Each name stands for a flat space through zero: a line, a plane or more. A row that begins with a name and a colon came from that space; any other row is followed by the name of the space it lies nearest, among the names in its block.
ririn_rimad: [-15   1   6 -11  -4   9   3 -20 -28   4  -3   5 -14   1  15   8 -10  -2
   2  15  13  21  -4   1  -3   2  -3 -14  15  -5   5  -4]
ririn_rimad: [-26  21   8  14  -9 -20  -2  16  -3  13  -5   4  39  16   6   6   0  -8
  11  -5 -15   5  11  10 -16   1  13  12   2  29  11 -10]
bogol_negiz: [  9  -6   6   5  -4   8   1   0   8   4  -6  10  17  -4   9 -15 -11   5
  -5  -1  13  15 -10 -27 -14  11  -5   7   7   3  14 -11]
bogol_negiz: [-18  12 -13 -13  -6  -6   6 -12 -13 -44   6   5  -1  -8   3  15   4 -22
  -8  17 -21  -3  17   1   3  13   6 -11   3  -6  -6 -13]
pusug_ropur: [-38 -38 -18  -3  15  17   4   0 -15 -10  42  26   0   7  14 -13 -24  16
   7 -24  -2  11 -11  16 -17  15 -31   2  -8   1  -6  13]
pusug_ropur: [ 11 -15   5  12  -9  18   4  31   7 -11   6   9  30  -4  -1   2 -28   2
  -3  -8   1   3  -4 -11 -19  38 -27  24  -2  -3  20  -6]
gez_tov: [ 31 -33  -9  -5  13   5  18 -14   4 -28  21 -17 -45 -20   4  -7   2  -2
  12 -15   9 -17  -2 -23  -1 -14   4   2 -10 -36 -17  22]
pusug_ropur: [ 27 -18  -3  -3   2   5  -2  22  -2  -8 -15  25  16 -11   2  13  23  -5
  -1  18  12 -12  14  15  -3   7 -16  -4  -2  -9  11   5]
bogol_negiz: [  8   8  20   1 -17 -18  25  17 -17  28 -10 -41  38  -5   2  26 -26  -4
  35  -6  27  25  -6 -22 -38 -17  -1  32   7 -16  16 -23]
ririn_rimad: [  9  -2  -5   6  -7  -4   2  -6   0  -1  -7  -1   4   1  20   7  -2  -2
  11  -2   7   6  -2 -21 -11  -3   5   7  -7  -5   1  -2]
ririn_rimad: [ -6  -5  -1 -12  -4   9  10 -25 -26 -19   4   1 -26  -6  13   6  -5 -10
  -1  11   2  12   3  -6   2   1   3 -14   7 -13  -5  -3]
pusug_ropur: [-18 -20  -1 -15  26  10   2  23  11 -20  34  20  11 -13 -40 -26   0   7
 -21  -5 -10 -17   2  35   4  18 -28  -6  15   2   4   5]
gez_tov: [ 21   7 -26 -23   9   4  -5 -26  30 -38   1 -17 -35 -25  -8   1   0   2
 -20  18   8 -17 -16 -33  20   7  -5 -13  -3 -39 -14   0]
riva_geveb: [ -2  22  22   5   4 -19   2  -1   2  12  -4 -22 -15   1  -1   7   0 -10
  15   4   9 -12   2   1  -8  -8  24   2  22  -1  16  13]
riva_geveb: [-11  23  -4  -3   7 -28  -8 -13   6  12 -12 -11 -10   4  25  24   6  -3
  24  14  23 -10  -5  -5 -13 -12  16  -4  11 -10  11  17]
ririn_rimad: [  8  -5   9 -36   9  -5  18 -23 -25  10 -14  -6  -1 -26  -3   4  11  -2
   4  33  45  24  -6  -9 -10 -29  -5 -21  31 -30   7 -19]
pusug_ropur: [-27   6  -9  -3   6 -18  -2  -3   9  41   5 -11  35  12  -2 -14  -7  24
  11 -20  10  24 -20  -6 -12 -31  -5  11  -8  14 -10 -16]
ririn_rimad: [ -6  -1  21  11 -24   6   8   4 -50  33 -18   1   9  19  22  26  -7  -7
  22   2   5  30  11  18 -11  -8   3   4  -1  13   7  -7]
bogol_negiz: [-21   5 -15 -17 -10   3  10   5 -12 -11  15 -27  17  -7  -2  34 -45   5
  10   2  10  17 -17  -9 -18  20 -34  17  -5 -30   0 -19]
riva_geveb: [ 73 -14   5  14 -14  12   9 -18  19   2 -25 -17 -24 -10 -12 -36  31   0
 -18 -16 -11   2   5 -47  32 -39  32   1 -28   1 -32 -14]
riva_geveb: [ -6  26 -17 -39  -9  -4   9 -22 -11 -24  -6 -34  -7 -19 -30  24  -1  -9
 -19  29  -7  10  -1  -3  25 -11  -7 -16   0 -30 -25 -36]
pusug_ropur: [-28   3 -12  -4   7 -20  -1 -13  -5  23   4  -2  12  11  15   0   5  11
  19  -9   8  13  -7   4 -11 -28   5  -1  -6   7 -10   0]
riva_geveb: [  6  13 -12  -3 -40   9   9  16  -5 -33 -23   9  76 -12  13  28 -32 -13
 -13  24  -2  37   1 -46 -26  45 -29  24  -7  -9  19 -62]
pusug_ropur: [ 22  13  16   2  -2  -5  -7  -2  11  36 -28  -5   6   1 -12 -13  20   7
  -8   8  13   6  -4  -5  13 -24  14  -6   6  12   3  -8]
bogol_negiz: [-55  29  -8  -2   9  -1 -23 -36   0  -5  12  12 -39  21  15  -7  -7   2
 -13   7 -19  -2  -8  14  19  14  16 -27  13  22  -4  16]
pusug_ropur: [-14  -8  -2  -3  13  -2  -1 -14 -17  -7  12  11 -35   4   9   2  15  -6
   8   1  -5 -13  11  26   7  -9  11 -18   4   1  -8  25]
riva_geveb: [ 13  -8  -1  -8  15   9  -4   9  24 -16   7  13   0 -15 -28 -24  12   4
 -25   6  -3 -17   0   5  13  10 -10  -8   9  -2   3   1]
ririn_rimad: [-15   3 -11 -49  37  -9   3 -56   7 -14  12  -5 -47 -30  -9 -24  15   7
 -14  30  37   1 -22 -16  11 -28   4 -43  39 -35  -7   3]
gez_tov: [ 10   9 -12 -15   3  -4   0 -17   9 -14  -2 -23 -25 -13   2  16  -7  -1
   2  12  14  -8 -11 -19   5  -1  -1  -4   0 -31  -5   3]
ririn_rimad: [ -9   9   7 -16  13   5   1   0  -2 -28  18  -7 -33 -10 -42  -6  11 -13
 -24  10 -26 -26  15  35  31   6   4 -20  15  -3 -10   7]
bogol_negiz: [-61  32  10   1  -6 -41  26  -2  -3   1  29 -43  46   4   8   6 -51  -9
  34 -24   1  26 -14 -35 -56  -3  15  35  22   3  17 -29]
gez_tov: [ 15   1   0 -17  22  -3   3   0  44 -14  12 -11   5 -28 -35 -35  -2  10
 -23   3  15 -12 -19 -28   2   2  -8  -1  20 -18   7  -9]
pusug_ropur: [-28 -13   0  -3  15   4   0  -3  -5  -2  24  16  -5   4   1 -17  -7   7
   0 -10  -1   1  -4  15  -7   6  -8  -6  10   8   3  11]
gez_tov: [  2   6 -12  -4 -18   7   2  -7  -9  10  -6 -28   0   4  10  28 -30   9
   9  -3   9  19 -17 -18  -2   2 -16  14 -19 -20 -11 -13]
ririn_rimad: [-18   1   4 -18  17   4  -2  -2   1   2  13   5  -4  -7 -27 -16   2   7
 -17   8   2  -1  -5  22  11  -1 -11 -15  19   2   1  -2]
gez_tov: [ 21 -12 -23 -10   8   0   1 -15  19 -25   3  -1 -16 -16   3  -6  11   3
  -6   2   4 -11  -5 -24   8  -7  -2  -5 -13 -23 -16   3]
pusug_ropur: [-23   6  -2  23 -12 -22   1  -5 -16  38   0 -21   4  30  42  23 -16   6
  47 -29   4  15  -6  -5 -26 -23  18  23 -21  12  -6  13]
bogol_negiz: [-15  22 -18 -17  -4 -12  -2  -4 -15 -41   2  -9 -22  -4 -13  38  19 -25
  -5  23 -32 -27  27  35  26   3   8 -18  -8 -12 -20   2]
riva_geveb: [  8  20  37  28 -25  -3   2   5 -19  29 -27 -13   3  16  40  28 -29 -12
  30   5  24  17  -3 -23 -32  18  19  20  19   6  41   7]
riva_geveb: [-17  -5  22  23 -17  -7  22  20 -29  14  16 -17  23  18  -2   1 -17 -11
  24 -36 -26  15  16  11 -20 -12  15  27  -9  24  -4 -10]
gez_tov: [-10  18  10  -2 -11  13  -1  -4 -10  -1   2 -21 -19   4 -11  14 -27  -3
  -9   5  -7   5  -7   3  11  19  -4   0   7  -5   3  -5]
gez_tov: [  3  11  18   6  -3   7  -7  13   4  15 -10   2   8   4 -13  -4  -3   1
 -11   6   0   1  -1   9   5  12  -2   1  12  12  15  -3]
bogol_negiz: [ 49  21  18   0 -18 -16   6  31 -11 -59 -44  17   8 -27   7  59  41 -59
   2  63  -1 -44  54  13  -7  34  21  -9  25 -22  40   4]
riva_geveb: [  3   9  -1  -9   0   3  -1   8  17 -25  -2   8  20 -15 -15  -5  -5  -5
 -21  17  -1  -4  -1 -12  -1  25 -11  -1  14  -6  14 -17]
riva_geveb: [  4  -6   0  29  22 -54  -1  34  37  23   1   9  43   9  20  -8  34   0
  45 -28  11 -34  12   2 -42 -31  28  26  -5  21  17  31]
gez_tov: [-30  14 -11  -2  -4   1 -11 -20 -23 -27   0  23 -28  12  20  18  13 -18
  -7  18 -26  -8  19  27  17  15  13 -25   0  12  -7  11]
gez_tov: [ 18  -9  18  13  -4 -17  19   8 -20  24  -3 -31 -12   4  13  21   1  -8
  43 -17  15  -4   8   1 -20 -32  20  18  -4 -11   0  18]
ririn_rimad: [ -6  -5  18  27 -39  30   1   4 -59  17 -14   8 -11  31  38  37 -29 -11
  16  -4 -13  28  12  18  -4  26  -3   9 -15  17   7   4]
ririn_rimad: [  4 -22  -4  -7   6 -11  18  -6 -12  10   5  -2  16  -6  -1 -14  18   3
  13 -13   7  14   5  -4 -10 -40   5   1  -8  -1 -17 -12]
gez_tov: [ -5  20 -21 -21  19 -29  -2 -20  34 -31   3  -7  -3 -20 -11 -10  24  -6
 -10  15  -1 -21   0 -19   7 -15  17 -14   9 -14 -10  -6]
bogol_negiz: [-34 -16 -13 -12   6  22  -5 -40 -34   9  17  15 -41  14  19  -9  -9  14
  -4  -5  -1  25 -12  16  16  -9  -9 -26  -5   4 -23   9]
riva_geveb: [ 26 -15  -9 -12  14 -10   5  24  18   5   0  -6  21 -16 -39  -9  32   6
  -5  -5  -1 -19   9  19  12 -29 -10   2 -13  -8 -17  -5]
pusug_ropur: [ 18   7  22  10   2  -1  -6   2   2  30 -15  -8 -19   8 -11  -8  19   1
   0  -1   1  -9   5  15  17 -19  20  -6   5  14   1  13]
bogol_negiz: [ -6  11 -11  -9   0 -16   4   2 -10  -4   4 -25 -12   2 -21  21  18  -8
   6  -3 -23 -15  16  30  21 -27  10  -4 -17  -5 -29   0]
bogol_negiz: [  4  -2  19   5  -8  -5  12 -16 -27  25 -14  -1  -2   6  17  -6   9  -6
  15  -1  12  24   5  -8  -9 -29  22  -4   9  10   1  -7]
[ 32 -22  11  -8 -25  53   9   5 -33   4  -9  -4  -8  -6 -28   0 -19   6
 -31   5  -6  30  -2   6  30  14 -34  -3 -13 -10 -14 -28]
riva_geveb
[  9  -8 -23 -12   1  20 -13  -6   1 -20  -1  12 -23  -3 -12   6  13   5
 -24  11 -15 -12   3  19  34   9 -17 -18 -20  -9 -23   4]
bogol_negiz
[ 19 -18  -2  -5  -7  29  -3 -12 -13 -21 -14  37  -7 -10  22  -2   1  -4
 -18  25  13  13   0 -15   1  27 -15 -16   7  -8  12  -5]
bogol_negiz
[ 17  10  31   2   0   0   4   8  -9  25 -11 -24 -20  -1 -15   9  -2  -5
   8   7  16  -6   1  12   3  -7  10   1  20  -6  15  11]
riva_geveb
[-12  -8  -1 -21  26   5  -1  -8   0 -21  22  12 -34 -12 -35 -21  24  -3
 -23   8 -14 -23  10  38  28  -6  -1 -30  15  -1 -13  14]
pusug_ropur
[ -4 -23 -20 -14   1  40  -4 -22 -12 -36  19  16 -43  -7  11   2 -27   7
 -20   8   0   5 -14  -6  14  38 -31 -15  -5 -25  -8   9]
gez_tov
[ 28   6   3  -9  -4   9   6  -8  -4 -41  -2 -17 -47 -18 -14  18   7 -22
 -12  19 -11 -26  14   0  23  12  10 -13   4 -28  -6   9]
ririn_rimad
[ 44  -1  15  10 -10   2  -2  36   9   1 -29  12  27 -10  -5  15  15 -10
  -2  19  12 -14  14   2  -7  17  -6  10   5  -3  26  -1]
pusug_ropur
[ 12  46  26  18 -19 -21   4  16  15 -19 -15 -36  -2  -2  -8  27 -11 -31
   6  10 -17 -24  15 -16  -6  22  34  18  16  -1  24  -2]
pusug_ropur
[  9   4  12   6  -5   8  -2  -8  -3  -5  -7   5 -17   0   9  -3  -2  -7
  -5   8   2   0   1 -10   2  11  10  -6  11   2  10   5]
pusug_ropur
[-19 -19   6  14   5   6   3  25  -4  -1  23  21  22   9  -4 -16  -9   3
   3 -23 -15  -1   7  20 -15  15 -10  12  -1  22   8   6]
riva_geveb
[-10   5  19   9 -10  -9   4  14 -27  36 -11  -3  21  16  -2  11   8  -3
  16  -5  -3  13  13  29  -6 -20   9   5   0  21   3  -5]
ririn_rimad
[ 26 -40   2   4  19 -17  23  16  17  15  16  -6  29 -15  -4 -31  11  12
  26 -33  25   0  -5 -23 -33 -39  -1  23  -6  -9  -2   3]
gez_tov
[ 27   6  19  22   7 -19   3   3  34   1  -5  -7  -4  -3  -2 -30  21  -9
   4 -15  -4 -22   7 -26  -6 -15  40   9   9  14   9  12]
riva_geveb
[-18   7  -7  -3   5 -37  16   4  -3   2  15 -29  14   3 -16   4  18  -8
  23 -22 -21  -9  16  14  -4 -45  23  10 -14   5 -26  -6]
riva_geveb
[ 18   5  -8 -12   6   7  -8  -7  27 -24  -8  10  -2 -19 -13 -14   8   0
 -29  20   4  -9  -6 -20  13  15  -6 -12   9 -11   4  -9]
riva_geveb
[ 23 -15   9  -7 -15  29  13   4 -31 -28   0  -2 -24 -12 -10  18  -8 -16
 -11  13  -9   1  15  10  14  20 -12  -6  -1 -19  -3  -4]
ririn_rimad
[-19  -7   4   7   9  -8   7  -3   5 -19  18  19  10  -2  12 -23  -2  -8
   3 -10  -5   0   4 -12 -22   9  11   2  15  13  12   2]
bogol_negiz
[-14  13 -24 -13  16  -9 -16 -25  31 -31   4  18 -12  -9  11 -11   9   1
 -17  18   2 -15  -9 -19   6  14   4 -19  10  -7   2   6]
riva_geveb
[ 17  -2  18  18   5   1  -7  13  25  11  -9  17  15  -1   9 -21  -2   4
  -1  -1  17  -5  -7 -20 -17  16   4   9  17  12  31   9]
bogol_negiz
[  9  13  34 -16   8  14 -11 -10 -35  59 -23 -22 -60   7 -21  21  11   8
   2  28  31  -1  -5  55  34 -24   0 -31  26 -10   5  27]
ririn_rimad
[  2  36  10  18  -1 -10 -21  14  57  21 -12 -12  29   6  -9 -19 -20  15
 -13  -6   5  -5 -25 -34  -6  23   5  21  10  18  26  -6]
bogol_negiz
[-41   9  21  18  -8  -9   4  20 -21  21   8  16  40  24  -8 -13   1  -7
   4 -18 -30  15  19  34 -10  -4  13   8   6  50   6 -13]
gez_tov
[ -1 -16   6   1  -5  27  -2  -7  -6  24  -1   9   8   2  24  -6 -41  22
   2  -1  37  35 -33 -29 -22  23 -31   9  10 -10  22  -5]
bogol_negiz
[-15 -10   8  -2  -3   1  14 -10 -24  -2   8   6   6  -1  22   1 -17  -5
  14   0  14  22  -3 -13 -27   4  -1   3  14  -4  13  -6]
bogol_negiz
